Each row has a class, written as a number after it.
[ 267  454  390    8   45  373  140 -142  -18  232 -372  -44 -102   71
 -356   74  285   81 -197  172 -230  175  229   90  216  215  162 -280
  282   -8 -137 -362] : 0
[ 345  500  378 -116  -65  353  199 -154  181  267 -419 -125 -208   39
 -347   99  140   -9 -284  169 -317  132   40   14  124  246  255 -186
  519   27 -102 -192] : 4
[-190  -45  289  -87  384   64  435 -526  143  386   66  196   52  -17
 -299  222  199  136  -49  423  222 -136 -698 -309  -33   42  173  265
   87 -170 -659 -337] : 2
[ 260  335  391   23  105  330  141  -92   39  109 -409   23 -110   76
 -315  160  255   63 -148   -2  -97  281  270    7  202  158   87 -169
  198   44 -522 -421] : 6
[ 239  423  429   -6   52  284  124 -122   85  130 -434  -33 -104   29
 -444   90  193   41 -150   50 -150  229  290   51   42  164  148 -193
  316   62 -536 -352] : 3
[-104  -43  676 -170  221  254  281 -260   20  473  406  277   31 -152
 -346   31  177  102 -223  405  109 -206 -677 -311  134 -149  255  172
  257   62 -103 -288] : 0
[ 194  511  456   70   87  287  207 -194   17  268 -494    1  -68   98
 -207  152  274   62 -178  133 -178  254  275   43  249  189   76 -284
  204  -59 -316 -444] : 1
[ 248  375  420   -3   80  326  144  -74   16  151 -383  -22 -102  114
 -384  101  245   90 -196   56 -168  239  245   17  196  145  194 -185
  326   35 -361 -388] : 6
[ 359  520  378  -56  -64  336  220 -180  115  291 -450 -178 -138   27
 -393   92  172   20 -231  290 -306   36   61   79  158  285  304 -312
  564   47  -69 -334] : 2
[-159   18  341 -125  365   62  385 -489   78  319  -10  183   49  -32
 -288  209  212  142  -18  383  215 -139 -614 -308  -59   36  224  264
  109 -179 -679 -366] : 4
[ 156  388  441    5   46  277  139 -133  131  138 -468   18 -170   65
 -387  148  258   35 -224   86 -155  231  305  -16   97  173  138 -161
  354  -10 -530 -362] : 8
[-208  -56  285  -80  379   39  421 -516  140  257  -19  261   61  117
 -249  259  213  146  -29  316  347 -144 -666 -312    5  -42   77  275
   48 -182 -899 -395] : 1
[ 203  320  422  -17   25  324  143 -177   85  202 -409   62 -165  111
 -248  136  241  107 -273   87 -149  352  245 -132  165  158   78 -216
  292  -25 -507 -444] : 2
[ 291  511  222  -59  -55  293  177 -194  250  335 -407 -257 -141  -35
 -458   96  137    8 -203  232 -197  113  105  145   59  383  253 -192
  557   -2 -133 -185] : 2
[ 321  493  376 -106  -59  365  159  -72  289  313 -308 -187 -150  -99
 -485   89  157  -14 -221  184 -232   28   99   78   52  270  345 -172
  606   63  -11 -150] : 0
[ 291  435  370  -68  -23  390  190  -96  284  306 -306 -113 -120  -62
 -487  123  181   31 -222  151 -203   86   78   48   51  260  335 -132
  470   -8  -50 -188] : 0
[ 295  532  320  -85   20  307  147 -129  204  367 -342 -198  -85 -113
 -500   49  151    2 -139  172 -258   21   68  177   90  262  347 -181
  511   45   20 -212] : 5
[-197   28  353 -111  361    6  413 -518  140  313  -12  112   99    4
 -409  146  189  139    7  382  279 -219 -673 -157 -107   42  205  246
  144 -104 -631 -263] : 1
[-100 -120  569 -198  213  273  296 -325   56  418  406  273  -18 -109
 -371   -4  103  166 -274  296  194  -48 -765 -350   77 -130  204  241
  198    6 -257 -244] : 6
[ 284  436  370  -52  -43  364  225 -106  296  264 -306 -163 -133  -84
 -448  151  128  -22 -249  202 -157  109   86   57   76  269  256 -157
  527   52 -148 -219] : 6
[ 198  453  306   17   61  298  144 -116    3  233 -470   31 -118  173
 -264  136  273   72 -191   93 -190  209  202   29  299  168   70 -240
  259  -52 -419 -506] : 5
[ 308  450  371 -131  -32  372  225  -63  257  288 -322 -128 -108  -56
 -525   55  119   27 -246  138 -307   95   -6   96   76  242  325 -125
  604   49   48 -188] : 5
[ -56 -107  577 -205  178  299  243 -217  114  391  365  376  -37  -70
 -421   41   89  138 -256  276  101 -151 -722 -296  138 -246  227  120
  280   59 -269 -345] : 5
[-247  -25  308 -129  356    2  450 -575  198  381   40  101  114  -41
 -356  184  223  155 -103  439  275  -81 -647 -240 -185  136  179  368
   80 -197 -647 -211] : 7
[ 241  353  389  -66   10  331  163 -169  162  135 -436   67 -225  124
 -216  107  273   43 -293   84 -228  377  196  -96  103  180   49 -134
  262  -60 -433 -337] : 4
[-180 -128  612 -189  221  240  265 -300  118  476  376  304  -17 -134
 -373    0  148  115 -262  309  243  -92 -753 -331   63  -94  167  240
  158   43 -296 -289] : 8
[ 239  374  460   33   37  308  189 -168   56  200 -464   35 -121  119
 -298  151  203   27 -231  108 -209  266  329    7  190  153   53 -239
  265   96 -444 -367] : 3
[-164  -24  336 -127  364   48  407 -485   80  298   25  167   78  -20
 -425  208  151  183  -33  385  244 -229 -699 -228  -99   14  213  234
  134 -141 -753 -311] : 7
[ 200  398  384   24   56  388  131 -131    6  226 -332   48 -111  106
 -276  140  277   44 -249  126 -105  230  179  -38  283  168   82 -217
  231  -85 -391 -535] : 8
[ 120  405  463   42   84  306  193 -195   86  280 -426   58 -105   35
 -252  203  311   40 -227  129 -102  292  271  -77  149  242   91 -173
  139 -106 -485 -438] : 8
[ 110  398  474    8  108  295  127  -91   54  286 -422   20  -92   33
 -346  106  243   61 -185  -13 -114  329  300  -48  139  163  119 -167
  142   -4 -464 -400] : 9
[-237  -18  366  -76  378  114  409 -434  111  354   59  252   55  -17
 -325  237  195  191  -67  350  277 -160 -641 -379  -24  -28  194  261
  116 -173 -711 -368] : 0
[-184  -27  266 -166  253   34  418 -522  179  256    9   88   11  -12
 -437  107  235   75  -61  428  220 -160 -656 -149 -137  139  176  377
  152 -174 -579 -215] : 9
[ -64 -115  592 -205  221  184  295 -353   40  524  379  315   -1 -124
 -304   53  122   97 -214  391   46 -145 -611 -317  156 -186  286  136
  257   79 -172 -250] : 3
[-146 -201  648 -158  264  255  321 -428   66  518  381  354    9 -101
 -244   55  171  153 -274  361  206  -35 -767 -448   68 -104  133  233
   15  -12 -308 -311] : 2
[-185   68  324  -69  364   29  378 -512   66  345  -43   91   82    3
 -431  179  223  148   49  414  263 -304 -625 -177 -110   88  222  286
   94 -148 -690 -278] : 0
[ 172  402  442   57   44  385  202 -122    2  319 -365   31  -89   56
 -221  208  268    4 -253  171 -153  269  315  -32  323  222   31 -213
  174  -86 -258 -475] : 9
[-236   -8  314  -95  401  -13  397 -502  127  307  -17  152  119   47
 -368  182  234  152   32  327  351 -189 -664 -210  -89   39  184  302
   54 -159 -779 -324] : 1
[-195 -101  337 -156  347   24  391 -463  116  252  134  202   14   -4
 -354  140  209  111  -52  356  252 -180 -757 -305  -45  -43  179  361
  140  -87 -752 -283] : 6
[ 322  539  403  -40    0  365  175  -87  144  296 -421 -175 -134    8
 -419   66  143   -8 -212  228 -289   36   70  126  158  243  287 -260
  524   99   16 -288] : 4
[-160  -29  253 -126  341   54  381 -452  201  285   87  138  106  -36
 -416  238  175  139  -54  378  290 -133 -591 -194 -117   47  195  301
  175 -160 -742 -292] : 7
[ 194  412  379   68   55  334  123 -126  -18  174 -451   44 -143  155
 -280  178  281    3 -192   95 -131  199  299   25  305  127   53 -248
  152  -40 -492 -516] : 9
[-255   -2  425  -72  411   57  416 -408  182  348   63  183  122  -75
 -473  193  145  176   11  345  324 -216 -661 -210 -115  -15  263  244
  155 -128 -613 -300] : 1
[-211   24  298  -91  366   30  352 -441  154  327    5  129   44 -101
 -375  210  190   93   33  402  281 -209 -619 -193  -91   78  187  257
  109 -112 -688 -311] : 4
[-139   64  316  -97  342   19  449 -540   92  384  -39   87   95  -22
 -396  179  214  163   -6  473  154 -184 -612 -179 -102  131  309  235
  193 -159 -530 -283] : 2
[ 339  512  312  -88  -91  278  120 -126  202  242 -389 -232 -200   34
 -341   38  179  -70 -209  216 -267   37  113  120  147  221  271 -233
  580  110 -133 -229] : 6
[-145  -76  666 -172  283  204  282 -318   62  516  330  245   23 -147
 -461   -1  139  128 -201  361  111 -209 -683 -273   50 -129  357  232
  269   56 -122 -214] : 8
[ 361  631  310  -77  -27  307  136  -97   59  358 -388 -221 -122    9
 -395   56  207   11 -168  209 -324  -36  118  141  227  244  390 -281
  598   50   44 -252] : 0
[ 218  376  398   36  115  301  137 -117   15  160 -429   15  -57   83
 -309  142  266   90 -159   57  -94  241  215   53  193  176   69 -182
  151  -10 -504 -486] : 7
[ 251  510  385  -40  -26  323  176 -128  243  316 -402 -209 -120  -35
 -555   49  192  -27 -191  247 -229   19  145  156   10  284  345 -155
  478  -30  -59 -230] : 9
[ 199  357  444   27   86  312  149 -164  144  138 -443   49  -88  131
 -283  163  240   59 -204    6  -69  286  268  -35  145   98   64 -174
  227    4 -536 -399] : 1
[ 192  380  389   85   91  335  146 -211   -3  204 -474   18 -127  113
 -145  224  293   19 -205  151  -98  269  324  -25  295  220   -5 -199
  116  -36 -416 -479] : 4
[-196  -14  258  -66  304   38  407 -507   96  266   28  132   49  -50
 -406  127  194  117   -9  430  266 -185 -648 -124  -17   96  162  324
  125 -134 -585 -331] : 3
[-283    2  464  -78  371   58  440 -429  172  426   44  201  109 -127
 -444  276  177  111  -11  414  256 -174 -522 -300 -156   29  259  251
   78 -195 -716 -336] : 9
[ 242  401  415   14   40  334  139 -129  114  194 -411  -14 -115   68
 -314  117  205    9 -200  112  -94  225  234    1  133  184   45 -256
  254   86 -512 -452] : 3
[ 305  516  339 -147  -50  292  192 -148  182  331 -446 -182 -170  -31
 -512   14  131   54 -215  191 -370   27   32  119   68  263  373 -249
  631   54   12 -167] : 5
[ 267  437  358    9   51  330   29 -144   95  175 -428  -36 -161   66
 -280  118  259   13 -158   60  -98  239  289   29  156  175  103 -193
  206  -16 -467 -423] : 4
[ 198  381  470  -56  -21  328  141 -126  120  135 -426   87 -209   95
 -303  138  229   13 -283   17 -205  350  283 -105  129   96   69 -211
  250  -19 -575 -388] : 9
[ -59 -146  630 -169  220  307  332 -315  152  472  325  318  -31 -181
 -356   70   40  140 -275  326  103  -64 -600 -376   79 -157  243  148
  290   82 -166 -249] : 3
[ 295  437  357   18   35  360  136  -70   35  149 -358  -30 -136  117
 -384   81  222   55 -205  106 -188  190  180  113  250  134  167 -256
  341   48 -285 -401] : 6
[-176  -32  231 -118  359   35  392 -543   47  295  -17  183   24    3
 -302  168  210  205  -45  366  254 -159 -707 -245   -2   39  173  260
   72 -209 -724 -368] : 7
[ 188  336  367  -45   34  326  154 -120  140  209 -412   59 -121  120
 -293  151  243   64 -258   59 -175  340  265  -60  152  181    6 -193
  273  -12 -491 -401] : 5
[-282  -87  269 -114  375   10  440 -582  170  350    5  178   52   19
 -316  168  268  133  -57  403  316 -120 -714 -302 -103  130  123  436
   29 -232 -754 -313] : 8
[-248  -95  331  -92  353   47  474 -541  157  363   60  216   91  -76
 -337  225  209  151  -49  424  301  -91 -608 -326 -131  101  154  368
   55 -224 -726 -315] : 3
[ 219  457  392   41   71  336  127 -107   47  198 -450  -31  -99  116
 -302  142  291   57 -178  102 -135  197  288   13  197  199   97 -229
  250    1 -414 -436] : 0
[ -83 -123  687 -215  180  290  321 -377  -72  439  291  343  -66  -91
 -266   14  135  183 -321  356   75  -95 -692 -427  211 -133  223  161
  289   -8 -147 -346] : 8
[-146  -37  747 -119  307  203  358 -388  126  505  300  327   80 -171
 -254  107  164   94 -179  375  198 -159 -697 -374   26 -173  209  166
   91   -4 -314 -316] : 1
[ 271  398  422   -6   23  359  119  -77  -37  156 -453   15 -164   88
 -275  108  300  101 -203   88 -210  205  318  -12  282  188  129 -255
  348    9 -284 -441] : 0
[ 250  401  346   63   39  318  113 -142   -1  159 -491   26 -192   81
 -267  111  227   48 -158   98 -169  200  297   65  326  149   77 -297
  255   43 -399 -509] : 3
[-258   37  336  -68  353   21  402 -442  138  376   22  158  102  -78
 -392  259  235   77   26  427  284 -184 -504 -197  -61   69  221  253
   64 -193 -707 -377] : 9
